What each symbol does to the objects:
+: j201->j826, j270->j943, j845->j754, j934->j754, j928->j451, j819->j467, j438->j57, j844->j812, j85->j401, j943->j947, j477->j201, j157->j85, j826->j15, j619->j805, j732->j159, j650->j37, j31->j699, j867->j106, j266->j812, j106->j619, j60->j819, j500->j451, j37->j420, j193->j286, j319->j928, j164->j844, j159->j57, j878->j754, j373->j819, j316->j433, j964->j16, j15->j919, j16->j810, j433->j373, j89->j261, j554->j716, j57->j934, j311->j573, j609->j732, j467->j31, j810->j438, j947->j772, j647->j477, j575->j878, j772->j340, j700->j316, j508->j286, j420->j672, j773->j157, j672->j602, j206->j554, j805->j773, j451->j106, j340->j859, j401->j928, j261->j3, j573->j508, j262->j31, j137->j573, j602->j270, j3->j319, j699->j845, j716->j812, j486->j311, j919->j206, j268->j486, j754->j316, j812->j716, j859->j928, j286->j964
~: j201->j609, j270->j700, j845->j31, j934->j575, j928->j340, j819->j433, j438->j373, j844->j619, j85->j805, j943->j602, j477->j716, j157->j805, j826->j477, j619->j867, j732->j193, j650->j262, j31->j810, j867->j928, j266->j106, j106->j451, j60->j609, j500->j754, j37->j500, j193->j286, j319->j261, j164->j106, j159->j15, j878->j438, j373->j286, j316->j934, j964->j508, j15->j826, j16->j159, j433->j754, j89->j85, j554->j137, j57->j60, j311->j16, j609->j964, j467->j373, j810->j57, j947->j270, j647->j554, j575->j810, j772->j943, j700->j699, j508->j311, j420->j650, j773->j844, j672->j451, j206->j268, j805->j451, j451->j859, j340->j947, j401->j157, j261->j401, j573->j486, j262->j106, j137->j812, j602->j420, j3->j947, j699->j467, j716->j206, j486->j15, j919->j266, j268->j266, j754->j878, j812->j319, j859->j772, j286->j573
*: j201->j716, j270->j420, j845->j467, j934->j438, j928->j89, j819->j316, j438->j57, j844->j106, j85->j805, j943->j672, j477->j477, j157->j772, j826->j573, j619->j451, j732->j964, j650->j700, j31->j373, j867->j859, j266->j826, j106->j401, j60->j60, j500->j845, j37->j262, j193->j286, j319->j311, j164->j867, j159->j609, j878->j16, j373->j575, j316->j878, j964->j573, j15->j477, j16->j500, j433->j934, j89->j157, j554->j268, j57->j732, j311->j15, j609->j286, j467->j943, j810->j15, j947->j602, j647->j57, j575->j420, j772->j270, j700->j700, j508->j486, j420->j500, j773->j164, j672->j650, j206->j773, j805->j619, j451->j340, j340->j943, j401->j773, j261->j85, j573->j919, j262->j699, j137->j261, j602->j37, j3->j401, j699->j819, j716->j137, j486->j826, j919->j201, j268->j319, j754->j575, j812->j3, j859->j467, j286->j311

The rows follow the links: the fewer symbols apart two objects are, the more alike their rows tend to be.

Each row, then its object:
 -82    87   -56    32     3    53    10    37   -20    -8    20   -28    -3   -86    79   -18    44     6   -23     5   110     0   -34     5    35     6     5    52    49   -29    13    34    41    40     3    38     5     6     4   -13    41    86   -25    48   -49    62    11   -49   -74    43    58   -76   -45 -> j157
  44    36    29   -22    13    28   -32   -17     2     4   -41   -47    59    -8   -37   -82   -40    51   -15   -21   -59     9    32   -44   -17    39    32    40   -31    21   -28    -9   -31   -12   -35  -127     4    -8   -22    42   -46     8     2    23     7   -43   -49   138    79     7   105    66    22 -> j573
 -88    16   -77   -42   -11    81    24     8    16   -10   -29    18    12    71    15   -23    12     9    71   -81   -18    90   -88   -30   -12    33    45   -66    53   -11     5   -12    26   -21   -60    20   -27   -33     0    39    23   -30   -37    25    26    99    29   -42   -65   -19    26   -69   -49 -> j859
  -2   -91    56     5   -33  -123    -2   -11   -22    23   -60   -98    14   -13   -42    30   -54     6   -24    66     3    -5   -66    60    12    20   -72   -20   -36    12   -38   -31   -11     9    18    73     8    51     0   -43   -51    74    26   -68    60   -42    38   -85    32   -11   -41   -19    20 -> j650
-176    45    -2     9   -35    69    15    59   -45    46    74   -55    32    -8    72   -30    -6   -17   -15   -54    87   -72    24    -5   -12   -37   -22     2    32    19    58    12    15    29     1    13   -11   -36   -18     7    -6    32    16   -13   -99     4    10    17   -38    10    25    15   -40 -> j3
  31   -88    51     7   -35  -125     9   -38   -32     8   -87   -37    10     1   -11    28   -65    40     0    55    -9    41   -21     1    34    55   -40   -11    -4   -31    -1   -61     6    49   -28    60     4    39    -1   -73   -65    30    39   -42    48   -34    17  -132    14    14    -8   -41    51 -> j262
 -89   -71    -4   -46   -30     1     8    48    -6    54   -24  -102    35    35   -23    -5     2   -20    46    -5    -6    -7  -112    34   -66    23   -40   -59   -40    57   -45   -34    19   -35    19    92   -35     2   -17    49   -17    26   -53   -59    53    19    38   -46   -26   -46   -46    -9   -35 -> j270
-116    91   -36    27   -10    53    18    24   -22     5    41   -18    14   -67    84   -14     7     7   -26   -15   108    -8   -13    11    45    -6     8    36    68   -19    48    44    38    46    -4    21    12    -6    10   -31    37    66    12    34   -82    49    27   -32   -59    39    59   -62   -45 -> j401
 109    46    22   -19    43    21    28   -11     8   -22   -18    58    26    -9   -63   -48    66    22     1     3   -52    73     7   -65     9    17    78   111   -72   -13   -67    13   -53   -26    21   -62   -15   -10     2    61   -32    37    -8    26    63     2   -40    48    28   -49    51    56    17 -> j15
 -80   -94    20   -28   -23   -29    -7    31   -14    52   -34  -115    34    13   -54    10   -16   -32    20    11     2   -16  -112    65   -38    10   -51   -48   -41    64   -60   -14    15   -32    24    88   -26    37   -17    32   -15    58   -25   -55    66     5    51   -43    -6   -35   -52    -2   -31 -> j602
  52   -22     0     4    49    11    35    50    11    16    68   122   -10     6   -54    32    85   -67    31    30    39   -22    68   -41    47  -122   -10    56   -66   -11   -28    12   -40     2    78    -7    12   -16     7    22    13    15    20    11    22   -24     4    -5   -26   -10   -75   104    31 -> j647
 -84    56   -34    45    18     7    -8    -9   -29   -40    18    30    -7   -35     7    17   -29   -11   -18     5    92    40     5    22   101   -60    27     7    77   -39    42    53    23    59   -27   -24    41    29    29   -69    66    68    84    54   -43    44    71   -12   -43    64    44   -56   -56 -> j773
  52   -42    22   -29   -48   -68    32   -21   -12    10   -59     8    -7    33    54    25   -28    54    13    23   -30    33    22   -43    13    88   -20   -13    11   -50    28   -86     2    35   -34    61   -12   -18   -13   -51   -81   -28   -14   -54    15   -13   -44  -153     7    -4     5   -33    88 -> j699
 111     8    50    27    -5    -5     9   -49    30   -20    72    51  -113    -3    39    50    52   -24   -35     4   -40   -67    43    55   -72   -19   -17     7    -4    18    20    37   -36   -57    36    45   -17   -11    27    -7    36   -79   -46   -23   -33    26   -26    29    24   -54  -121   -24    12 -> j934
  73     8     5   -17    55    27    35    32    -8    14     9    97    40     9   -80   -18    70    -5    32    21    -8    49    65   -77    53   -49    49    90   -75   -30   -59   -13   -53     5    43   -59    -1    -9    -2    46   -37    48    26    31    55   -32   -18    23    12   -14    20   111    45 -> j201
 193    18    41    -6    41    -8    14   -47    52   -23    24    64   -79   -22     6    37    89     1   -25    47   -63     0     8     7   -55     9     7    56   -50    -6   -45    32   -35   -57    46    28   -14     1     2    21    23   -44   -67    -2    36    10   -49    18    18   -47   -76   -11    36 -> j810
 -91    99   -43    24    -2    62    13    46   -21     9    34   -37     8   -88   109   -23    49    16   -29    -6   100   -30   -11    -9    11    21    -6    61    46   -31    35    21    44    46     3    36     6    -5     1   -17    18    77   -25    30   -76    43    -1   -55   -64    34    67   -50   -43 -> j89
-112   -54   -41   -62   -30    43    22    56     5    38   -24   -77    42    59    -1    -8    20   -23    69   -38   -14    14  -111    -2   -65    44   -33   -70   -23    46   -30   -30    22   -36     3    78   -39     0   -23    62   -12    -3   -61   -44    44    45    20   -45   -49   -47   -20   -22   -42 -> j943

Each walk starts at a row. The symbols on each line, taken left to right, move it on to the next object.
Each answer is a row, close to the row of the object it stands for.
new walk
 157    14    37     8    32   -11   -61   -48    52   -34   -15   -35   -43   -56   -24   -15    20    12   -49    43   -82   -46   -21    48   -58    13     8    31   -40    34   -65    42   -19   -71    17   -40     8    27     2    24    23   -27   -52    13    25   -25   -40   125    59   -24   -19   -13     1
+ * +	  33    21    45   -10    26    11    42    -2   -40     2    15    72    49    26   -92   -35    15     7     9   -10   -33    65    62   -64    43   -40    80    95   -62   -16   -31     1   -62    12     3   -90    -4    -6     5    23   -46    53    57    26    21   -21    -5    74    48   -24    49   100    23
+ * + *	-127    -5   -75   -53    -6    76    14    49    12    30     4   -42    36    52    21   -28    26   -12    64   -61    16    28  -104   -12   -55    34    -5   -50    16    35   -12   -11    42   -28     0    70   -34   -20    -4    71    16     5   -74    -3    21    81    19   -25   -84   -48     4   -28   -65
new walk
  79    10    16   -16    49    21    52    30    -8     5    26   114    28    10   -71   -13    91   -19    39    14    -7    57    33   -68    46   -41    51   111   -87   -37   -65     2   -58    -1    45   -19    -3    -5    -4    39   -35    53    20    21    52     2     2    -1   -10   -39     6    87    22
~ + ~ ~	-117    83   -25    24   -25    55    20    47   -36    30    63   -43    18   -63   102   -22    22     1   -26   -21   115   -69    32    -4     8   -12   -20    57    37   -14    55    15    24    52    16    10     7   -25    -2   -11     3    55     9     8   -92     3   -12   -21   -36    33    56    -8   -23
* * + ~	 -61     8   -14    53     4   -16    -8   -42   -16   -59    -2    43    -4     7   -45    20   -76   -16     8   -11    28    63    -9    32    95   -76    35   -43    75   -23    33    34     9    31   -54   -58    26    39    43   -67    63    26   117    52   -13    35    90    18   -16    48    20   -45   -39
new walk
  15   -22   -18   -49   -54   -16    40    -5     9    13   -41    38   -14    74    68     4     1    52    41   -17   -43    38     1   -57   -18    88    -5   -39    13   -43    37   -84    11    21   -49    64   -19   -39   -12   -11   -67   -66   -51   -34     5    16   -54  -137   -14   -18     7   -50    68
+ + * + ~	 111     0    21   -24   -37   -27    11   -40    31    -8    -5    41   -71    46    81    32     9    46    -2     2   -59   -20    51   -34   -52    73   -16   -31    13   -14    43   -49    -7   -24   -18    41   -11   -39   -15   -23   -26  -126   -68   -36   -32     0   -85   -63     9   -33   -45   -28    70
~ * + ~	  48    55    42   -25    13    24    -7   -28    -7     0   -18   -13    57     0   -49   -66    -5    51   -12   -38   -72    48    23   -46   -19    47    78    88   -52    11   -39    -1   -50   -20   -21   -96    -4   -12   -23    53   -56    20     6    20    17   -16   -46   110    73   -30    92    50    14
new walk
  67   -71    88    23   -31  -102    -3   -79   -15   -13   -32   -81   -38   -22   -31    38   -30    13   -54    43   -48    20   -66    91   -43    46   -30    -8   -24    18   -30    11   -18   -27     7    61    -7    52    23   -40   -24    31    13   -62    48    -4    23   -37    54   -42   -66   -47     6
+ + * + ~	-113    -2   -76   -52   -15    82    20    39     4    -2    -1   -13    35    56     9   -33    30   -15    72   -87    -7    42  -106   -10   -49    34    26   -62    20    21   -10    -2    29   -26   -25    42   -41   -16     7    72    14   -14   -54    10    30    86    25    -4   -71   -44     3   -46   -67
+ ~ * *	 -10   -90    65    -3   -16   -78   -11    -7   -27    38   -35  -116    -1    -9   -58    31   -33   -14   -25    45    -3   -32   -91    83   -34    20   -63   -23   -47    48   -52    -6     0   -27    25    79   -14    59    -8   -10   -20    64     6   -55    58   -23    51   -31    27   -27   -74   -12    -8
new walk
 -40     5   -36    45    13   -16   -28   -49    -9   -76   -13    57    -3     8   -49    17   -69    -7     4   -15    19    82   -15    19    72   -54    35   -58    75   -28    33    38    10    40   -62   -48    29    36    34   -63    68     8    93    58    13    56    82    18   -21    34    19   -59   -44
* * +	-131    66   -72    -3    -2    86    17    13    -6   -24     9     7    15     8    52   -33    17    -6    29   -76    50    61   -66   -12     5    22    45   -35    66   -21    25    24    39     9   -44    11    -2    -9    12     8    45     9   -15    42   -25   103    25   -13   -78     5    67   -62   -82
* + * ~ ~	 -72     4   -50    14     6    12    -5   -25     1   -52   -43     5   -12    27   -39     3   -40    -4    30   -34     7   110  -103    33    47     6    40   -52    63   -14    -5    46    22     2   -64    -2    -5    37    25   -27    57    22    36    40    36    96    86   -18   -48    12    26   -95   -82
new walk
 -36    30   -43    45     9     4   -16   -43    -6   -65   -25    39   -21    -8   -33    10   -36     0     2    -4    30    89   -54    29    91   -28    47   -28    72   -41     8    47    26    27   -57   -38    33    33    39   -59    70    34    70    65     4    72    80    -4   -37    46    39   -85   -62
+ + ~ + ~	-151    52     9     5   -43    70    12    29   -47    32    67   -42    39    -8    58   -42   -22   -11   -18   -77    66   -60    65   -19   -10   -35     5    14    32    13    73    -2     1    38   -18   -42     2   -40     1    13   -19    20    44     1  -107   -10    -3    49     2    12    60    51   -25
* + +	  41    34     0   -13    26     4   -65   -12    19   -15   -49   -77    53   -14   -13   -72   -48    56   -20   -14   -76     3    20   -11   -45    66    41    13   -14    29   -24   -14     5   -26   -35  -117     5     3   -16    43   -26   -23   -20    22     8   -45   -57   136    75    26   110    30    14
new walk
  68   -25  -102   -15    53     3   -43    69    65     4    -3    75   -28    -9    28    42    47   -35    49    74    11   -41    38   -41    27   -25   -61   -55   -16   -27    -4   -36    42    -4    51    14    22   -14   -31     7    46   -84   -59    31    23   -46   -52   -46   -56    68   -45     8    54
* ~ * *	  41    52    24   -14     4    28   -34   -17    14    -8   -32   -64    47   -23   -18   -79   -40    49   -39   -19   -75    12    19   -16   -44    56    56    51   -34    18   -30    -5   -20   -37   -31  -109     5    -4   -13    41   -43   -11   -11    24     4   -39   -64   144    77    -1    99    35    20
* * + ~	  82   -12  -105   -15    70     9   -83    53    76   -10   -35    -2    19   -50   -20     0     3   -22    21    78   -27   -35    21   -14    15     0   -34   -46   -27     1   -34   -18    40   -24    34   -69    36    11   -38    44    36   -56   -45    39    44   -86   -56    86    -6    92    18    35    36
